Below is a small trained network, with its code and all its weights. Each question gives an input and a class and asks what happens when units are switched off, that is, made to give their printed mean instead of their output.

import numpy as np


def w(rows, s, z=0):
    codes = np.array(rows[::2]) - 128.0
    scale = np.full(codes.shape[1], s)
    scale[-1] = z or s
    return codes * scale


def norm(h):
    return h / np.sqrt((h * h).mean(-1, keepdims=True) + 1e-5)


def f(y):
    return np.maximum(y, 0)


def log_softmax(a):
    a = a - a.max(-1, keepdims=True)
    return a - np.log(np.exp(a).sum(-1, keepdims=True))


def net(x, mask):
    res = np.array(x, float).reshape(1, 3) / 4 @ E
    u = 0
    for l in range(2):
        y = f(norm(res) @ A[l][:, :-1].T + A[l][:, -1])
        res = res + np.where(mask[u : u + 5], y, B[l][:, -1]) @ B[l][:, :-1]
        u += 5
    return log_softmax(norm(res)[-1] @ U[:, :-1].T + U[:, -1])


A, B = {}, {}
E = w([
[2,137,180,96,6,3,84,55],'x0',
[107,230,28,247,3,129,222,149],'x1',
[149,104,158,81,125,124,76,241],'x2',
],0.0078)
A[0] = w([
[188,123,128,136,204,175,123,176,2],'L0N0',
[62,144,121,139,24,87,157,43,8],'L0N1',
[79,73,199,5,119,44,28,97,111],'L0N2',
[151,128,95,142,84,134,177,239,69],'L0N3',
[136,101,104,115,204,145,139,73,106],'L0N4',
],0.012,0.0022)
B[0] = w([
[106,123,29,146,141,105,181,99,184],'L0N0',
[144,108,72,154,95,69,89,39,212],'L0N1',
[2,153,219,130,198,146,142,193,248],'L0N2',
[129,152,98,117,97,145,66,191,176],'L0N3',
[177,140,190,85,103,127,144,93,166],'L0N4',
],0.019,0.017)
A[1] = w([
[177,108,88,137,145,127,119,92,79],'L1N0',
[180,121,249,137,67,135,121,68,105],'L1N1',
[99,67,117,186,99,62,115,84,39],'L1N2',
[154,92,92,111,146,133,218,122,2],'L1N3',
[168,103,97,142,73,139,82,219,49],'L1N4',
],0.019,0.0023)
B[1] = w([
[72,106,183,81,172,100,106,144,217],'L1N0',
[195,249,104,183,115,96,127,134,157],'L1N1',
[159,85,55,56,100,117,139,82,254],'L1N2',
[228,62,157,49,108,175,107,167,222],'L1N3',
[122,115,166,243,126,168,143,126,224],'L1N4',
],0.019,0.0095)
U = w([
[193,90,128,104,167,158,140,150,92],'0',
[134,121,91,250,123,169,117,164,97],'1',
[115,115,67,146,107,79,106,65,203],'2',
[43,143,165,142,182,109,127,143,216],'3',
[175,201,147,161,146,101,137,102,3],'4',
],0.019,0.0042)

Each question gives the input, the list of numbers given to net, and the class t.
The units are the neurons (one row each of A and B). Each row of codes is followed by its name. A weight is (code - 128) times the scale printed after its matrix; where a second scale follows, it is the last column's (A, B and U).
mask holds one flag per neuron, layer by layer. A switched-off neuron (its flag False) gives its mean, the last column of its row in B, instead of its output. The means were averaged over made-up inputs and are rounded, as every weight is.
A unit's drop is (log p(t) with every unit on - log p(t) with that unit switched off) / (log p(t) with every unit on - log p(t) with every unit switched off).
The circuit of an input: a set's keep is (log p(t) with only the set's units on - log p(t) with every unit switched off) / (log p(t) with every unit on - log p(t) with every unit switched off). Starting from all 10 units, units are removed one at a time, each time the one whose removal leaves the highest keep (on an exact tie, the one counted first), for as long as the keep stays at least 0.8.
circuit, biggest first: the units of the circuit, biggest drop first
unit that matters most: the unit with the biggest drop
k most important neurons: the k neurons with the biggest drops, biggest first
k most important neurons of layer l: the k neurons of layer l with the biggest drops, biggest first
drop when u is switched off: that unit's drop, to one decimal
input [0,4,1], class 1: unit that matters most => L0N3
input [1,2,3], class 1: circuit, biggest first => [L0N3 L1N4]
input [-2,0,4], class 1: 3 most important neurons of layer 0 => [L0N3 L0N1 L0N2]
input [-2,1,0], class 1: 4 most important neurons => [L0N3 L0N1 L0N2 L1N4]
input [-4,-6,-8], class 0: 2 most important neurons => [L0N0 L1N3]
input [-7,4,-3], class 0: 2 most important neurons of layer 0 => [L0N0 L0N2]
input [-5,-3,-3], class 0: 2 most important neurons of layer 0 => [L0N0 L0N1]
input [-1,0,1], class 1: 4 most important neurons of layer 0 => [L0N3 L0N1 L0N2 L0N4]
input [5,0,-1], class 2: 3 most important neurons => [L0N1 L1N2 L1N0]
input [-5,-2,0], class 0: drop when L0N1 is switched off => 0.1
input [-3,-2,3], class 0: drop when L0N1 is switched off => 0.2
input [7,3,4], class 2: drop when L0N1 is switched off => 2.1
input [6,-2,-7], class 2: drop when L0N1 is switched off => 3.5
input [-7,0,-1], class 0: most important neuron => [L0N1]
